6453  2253  2606  8968  8887  1704  9171 ==> 6453

180    6  174  202  212   84  104 ==> 174

-572   543   192   656  -480   491   -63
 517  -379  -475   377     8   764  -218
-387   198  -760   980   298   782   -88
==> 192

 81  189  141   78  193
 66  161  137  252  161
155   73  142   23   71
==> 141

150  147   49  242  121  211   78 ==> 147

7  4  2  4  7  6  5 ==> 5
---
[[ 4.03 -4.60 -2.80  5.48]
 [-3.49  3.01 -2.37 -0.76]] yields 4.03

[[ 0.38 -3.19  2.24  3.59 -5.36]
 [-0.61 -1.03 -1.43  2.04 -3.88]] yields 2.24

[ 6.16  1.87 -5.58 -0.88  3.47 -0.41  3.22] yields 3.47

[[-2.14 -5.98 -5.28  3.03 -2.65 -2.53]
 [-2.28 -6.57 -5.39  2.70 -3.05 -2.78]] yields 2.70

[-1.12 -0.34  6.00  7.11  7.60  2.24  1.13] yields 7.11

[ 2.19  1.19 -0.56 -0.17 -6.91] yields 1.19

[[ 1.17 -3.98 -3.97  0.75  0.86 -4.74 -1.96]
 [-1.04 -0.56 -4.36  0.56 -2.13 -5.42  2.30]
 [ 2.27 -4.20  1.91 -0.97  1.59  2.53 -3.60]] yields 2.30
---
[[3.18, -2.03, 2.89, -1.93], [2.45, 5.68, 2.55, 5.40]] value 5.40
[[3.64, -4.26, -2.70, 5.34], [-0.86, 1.37, 0.62, -1.28], [5.32, -6.27, -2.77, 7.23]] value -1.28
[[1.26, 3.36, -5.50, -5.54, -4.80, 4.96], [-0.95, -1.06, 1.08, -1.67, 0.87, -2.92], [-1.61, -5.85, 1.29, 6.50, 1.22, -3.00]] value -2.92
[[-5.83, 1.03, -0.44, 1.45, -1.38], [-4.81, 1.03, -0.55, 0.99, 0.09], [-2.77, -2.05, 0.02, -2.75, -1.38]] value 0.09
[[-3.35, -3.47, 0.87, -4.83, -1.86, 4.19, -0.45], [1.08, -5.51, 0.87, -4.83, -4.50, 4.19, -0.93]] value -0.93
[[-6.38, -1.97, 2.64, 6.00, -2.52], [-0.74, -2.69, -1.67, 0.71, 3.31], [-2.75, -1.66, 0.74, 4.17, -1.89]] value 3.31
[[3.16, -2.90, -6.66, 3.74, 7.18], [3.31, -2.51, -4.32, 3.51, 2.15], [-1.70, -0.27, -6.34, -2.27, 7.00]] value 2.15
[[0.30, -4.14, 6.41, -5.78, 0.29, 5.89], [0.58, 1.89, -6.33, 4.60, 1.34, -3.16]] value -3.16
[[3.02, 1.42, -1.16, -0.89, -0.55, -0.30], [1.93, -3.84, -6.96, 2.99, -2.74, 5.42], [5.84, 3.94, -1.29, 4.46, -0.14, 4.04]] value 5.42
---
344,288,624,746,412,-565 ==> 344
82,75,48,75,59,43,4 ==> 82
4,2,5,2,5,8,8 ==> 4
602,-198,-894,860 ==> 602
177,240,757,790,450,145,731 ==> 177
6,5,8,1,7,2,2 ==> 6
38,-39,1,-31 ==> 38
-516,161,-590,582,-164,415,-694 ==> -516
---
[[-3.93 -3.29 -1.42 -1.43  0.61 -3.87  0.36]
 [-3.98 -3.99  1.79 -7.30  2.59 -7.17  0.83]
 [-4.90 -5.10 -2.56 -1.82  3.65 -5.02 -0.10]] -> 0.61

[ 0.57 -5.08  5.77 -3.43 -1.50  0.14 -6.11] -> -1.50

[[-0.03 -3.97  0.25  0.12  3.02 -4.32 -3.73]
 [-0.94  1.46  2.54  5.12  6.85  6.66  3.99]
 [-4.53  1.22 -6.46  0.35 -6.05  6.35 -1.37]] -> 3.02

[ 1.00 -2.81  3.06 -3.38 -4.22 -7.06 -4.42] -> -4.22

[-0.02 -0.34  1.71 -0.48  2.71  5.49 -1.25] -> 2.71

[[-3.84 -4.12  5.03  7.04 -5.09 -0.12 -3.16]
 [ 4.17 -3.61 -3.32  5.98  2.03 -4.59  1.65]
 [-2.78 -4.62  1.76  6.78 -2.80  1.35 -0.26]] -> -5.09

[ 5.24  2.55  4.37 -0.18  1.39 -5.29 -7.49] -> 1.39
---
[-1.57, 6.63, -2.88, -6.77] ans = -1.57, -6.77
[[0.70, -1.64, 0.30, 4.40, 5.72], [5.35, 1.24, -1.63, -0.15, 3.87]] ans = 0.70, 3.87
[3.04, -4.12, 1.04, 7.12, -0.29, 6.09, 6.46] ans = 3.04, 6.46
[-1.73, -1.13, -0.83, 5.62, -1.57, 2.70, 3.38] ans = -1.73, 3.38
[3.31, 0.10, -0.09, 0.55, 5.98] ans = 3.31, 5.98
[0.16, 0.71, 1.28, 5.18, -5.94, -0.58, 1.01] ans = 0.16, 1.01
[[3.59, 3.18, 1.66, 2.21, 2.82, 7.15, -0.65], [3.01, 2.20, 0.57, 0.70, 1.27, 7.18, -2.29], [6.83, 3.39, 3.16, 0.20, 7.46, 7.25, -2.55]] ans = 3.59, -2.55
